X =
array([[ 29, -29,   5, -25,  29],
       [ -3, -12, -15,  17, -28],
       [ 15,  -9,  25, -29,  25],
       [  7,  -2, -15,  15,   0],
       [-20,  -3,   0, -13, -10],
       [ 21,  24,   6,   4,  -1],
       [-15,   2,  -5,  25,  19],
       [  3, -22,  11,   1,  -1],
       [-16,  14,  21,  -1,  13],
       [  1, -15,  14,  15,  30],
       [ 20,  18,  17, -11, -12],
       [-29, -26,   3,   0, -19],
       [  4,  -4, -30, -10,   0]])
X[-13][0]	29
X[-9][-1]	-10
X[-9][-3]	0
X[-12][-3]	-15
X[11]	[-29, -26, 3, 0, -19]
X[-5][1]	14
X[-8][1]	24
X[-1][0]	4
X[12]	[4, -4, -30, -10, 0]
X[-3][3]	-11
X[-11][0]	15
X[2][1]	-9
X[-5]	[-16, 14, 21, -1, 13]
X[-5][0]	-16
X[9][-4]	-15
X[9]	[1, -15, 14, 15, 30]
X[0][-4]	-29
X[:, -5]	[29, -3, 15, 7, -20, 21, -15, 3, -16, 1, 20, -29, 4]
X[4][-4]	-3
X[10][4]	-12
X[-10]	[7, -2, -15, 15, 0]
X[10]	[20, 18, 17, -11, -12]
X[-7][-1]	19
X[:, 4]	[29, -28, 25, 0, -10, -1, 19, -1, 13, 30, -12, -19, 0]
X[0][-1]	29
X[9][-5]	1
X[4]	[-20, -3, 0, -13, -10]
X[-6]	[3, -22, 11, 1, -1]
X[12][-3]	-30
X[-8]	[21, 24, 6, 4, -1]

x =
array([[ -1, -10,   8,  17, -16, -16,  -1, -27,  -4,  -7],
       [ -8, -25, -15, -16,  -5,  11,  12,  28, -12,   6],
       [-16,   0,  -2,   3, -14,   4,  18,  11,  -3,  -2],
       [ 15, -10,  -3,  27,   5,   5,   8, -21,   5,   5],
       [  2,  16,   4, -27,  14,  34,  13,   5,   4,   8],
       [-10,  27,  18,   5,  -1, -11,  11,   5,  -3,   5],
       [  7, -36,   2, -16,  11,  18,   8,  13,   4,  -1],
       [-12, -21, -14, -26,  -4, -20, -10,  -8,  10,  -3],
       [-20,  -3,  -6,  32,  -7, -24,  15, -20,  -6,   4],
       [ 18, -14,  11,  15,   8,  -5,   6,   9,  -6,  -1]])
x[-10,-10] = -1
x[:, -3] = [-27, 28, 11, -21, 5, 5, 13, -8, -20, 9]
x[-10] = [-1, -10, 8, 17, -16, -16, -1, -27, -4, -7]
x[-9,7] = 28
x[5,8] = -3
x[2,-1] = -2
x[2,-4] = 18
x[:, 4] = [-16, -5, -14, 5, 14, -1, 11, -4, -7, 8]
x[-6,-6] = 14
x[2,7] = 11
x[-10,-2] = -4
x[3,2] = -3
x[5,6] = 11
x[-6,7] = 5
x[-3,-8] = -14
x[7,-5] = -20
x[-2,0] = -20
x[-5,-6] = -1
x[:, -2] = [-4, -12, -3, 5, 4, -3, 4, 10, -6, -6]
x[-2] = [-20, -3, -6, 32, -7, -24, 15, -20, -6, 4]
x[1,1] = -25
x[3,0] = 15
x[7,7] = -8
x[3,3] = 27
x[-2,9] = 4
x[:, 0] = [-1, -8, -16, 15, 2, -10, 7, -12, -20, 18]
x[-1,3] = 15
x[-9,3] = -16
x[4,0] = 2
x[:, -9] = [-10, -25, 0, -10, 16, 27, -36, -21, -3, -14]
x[9,1] = -14
x[-6,1] = 16
x[2,5] = 4
x[5,1] = 27
x[2,-6] = -14

B =
array([[ 31,  28,   7,   1,   6],
       [ 24,  26,  15,  -3,  37],
       [ 32,  -2,  50,  11,  29],
       [ 17,  10,  25, -39,  48]])
B[0, 0] = 31
B[0, -3] = 7
B[3] = [17, 10, 25, -39, 48]
B[0, -4] = 28
B[-3, -3] = 15
B[:, -5] = [31, 24, 32, 17]
B[-4] = [31, 28, 7, 1, 6]
B[1, -5] = 24
B[1, -1] = 37
B[2, 1] = -2
B[:, -2] = [1, -3, 11, -39]
B[3, -1] = 48

M =
[[-31   5 -32 -12  12  11  16   0 -10]
 [ -2 -10 -14  -5 -23   8   2   1 -13]
 [ 22 -10  17  -8  -8  -4   7   0   6]]
Indices start at 0.
(0, 0)	-31
(1, 5)	8
(1, 4)	-23
(0, 1)	5
(2, 5)	-4
(2, 4)	-8
(2, 2)	17
(0, 5)	11
(0, 4)	12
(1, 1)	-10
(2, 8)	6
(1, 7)	1

A = [3191, 6461, 8878, 8096, 6645, 9632, 9507, 7851, 5451, 7198, 3128, 4356]
A[0] = 3191
A[9] = 7198
A[11] = 4356
A[-7] = 9632
A[2] = 8878
A[-8] = 6645
A[7] = 7851

grid = 3424  5885  7027  6646  5263  6526  4286  7805  2543  4258  4081  5385  6090  5972
grid[0]	3424
grid[11]	5385
grid[10]	4081
grid[5]	6526
grid[13]	5972

data = 6794	7773	5936	3451	5067	6397	5805	7049	2836	6278	6094
data[0] -> 6794
data[10] -> 6094
data[4] -> 5067
data[1] -> 7773
data[8] -> 2836
data[6] -> 5805

arr = [[0.26, 0.02, 0.17, -0.07, 0.11, 0.29, 0.16], [-0.26, -0.03, 0.02, -0.27, -0.05, 0.26, 0.25], [0.01, 0.20, -0.05, 0.09, -0.12, 0.20, 0.17], [0.26, -0.16, -0.03, -0.24, -0.18, -0.20, 0.07], [0.19, -0.17, -0.26, 0.12, -0.07, -0.09, 0.00], [0.13, -0.18, 0.17, -0.24, -0.06, -0.28, -0.17], [0.07, 0.06, -0.04, -0.26, 0.07, -0.15, 0.11], [0.19, 0.26, -0.28, 0.20, -0.15, -0.26, 0.07], [0.26, 0.30, 0.07, -0.05, 0.26, -0.24, 0.21], [0.22, -0.16, 0.00, -0.21, 0.01, -0.19, 0.12], [-0.13, -0.29, -0.05, 0.04, 0.16, -0.05, 0.16], [-0.07, 0.11, 0.08, 0.00, 0.17, 0.03, -0.20], [-0.20, 0.14, -0.13, -0.08, 0.12, -0.12, 0.09], [0.13, 0.06, -0.29, -0.26, -0.16, 0.21, -0.06]]
arr[0,-7] = 0.26
arr[9,-3] = 0.01
arr[:, -7] = [0.26, -0.26, 0.01, 0.26, 0.19, 0.13, 0.07, 0.19, 0.26, 0.22, -0.13, -0.07, -0.20, 0.13]
arr[8,4] = 0.26
arr[-8] = [0.07, 0.06, -0.04, -0.26, 0.07, -0.15, 0.11]
arr[2,1] = 0.20
arr[-4,1] = -0.29
arr[-10,-1] = 0.00
arr[-9,2] = 0.17
arr[8,-7] = 0.26
arr[:, 5] = [0.29, 0.26, 0.20, -0.20, -0.09, -0.28, -0.15, -0.26, -0.24, -0.19, -0.05, 0.03, -0.12, 0.21]
arr[-5,3] = -0.21
arr[-8,4] = 0.07
arr[-11,4] = -0.18
arr[-14,2] = 0.17
arr[-11,-4] = -0.24
arr[:, -4] = [-0.07, -0.27, 0.09, -0.24, 0.12, -0.24, -0.26, 0.20, -0.05, -0.21, 0.04, 0.00, -0.08, -0.26]
arr[3,-5] = -0.03
arr[-13] = [-0.26, -0.03, 0.02, -0.27, -0.05, 0.26, 0.25]
arr[-6,6] = 0.21
arr[:, 6] = [0.16, 0.25, 0.17, 0.07, 0.00, -0.17, 0.11, 0.07, 0.21, 0.12, 0.16, -0.20, 0.09, -0.06]
arr[-14,-3] = 0.11
arr[-1,6] = -0.06
arr[-10,4] = -0.07
arr[-6,-4] = -0.05
arr[2,4] = -0.12
arr[-9,-1] = -0.17
arr[11,-2] = 0.03
arr[4] = [0.19, -0.17, -0.26, 0.12, -0.07, -0.09, 0.00]
arr[:, -6] = [0.02, -0.03, 0.20, -0.16, -0.17, -0.18, 0.06, 0.26, 0.30, -0.16, -0.29, 0.11, 0.14, 0.06]
arr[13] = [0.13, 0.06, -0.29, -0.26, -0.16, 0.21, -0.06]
arr[9,-2] = -0.19
arr[-6,1] = 0.30
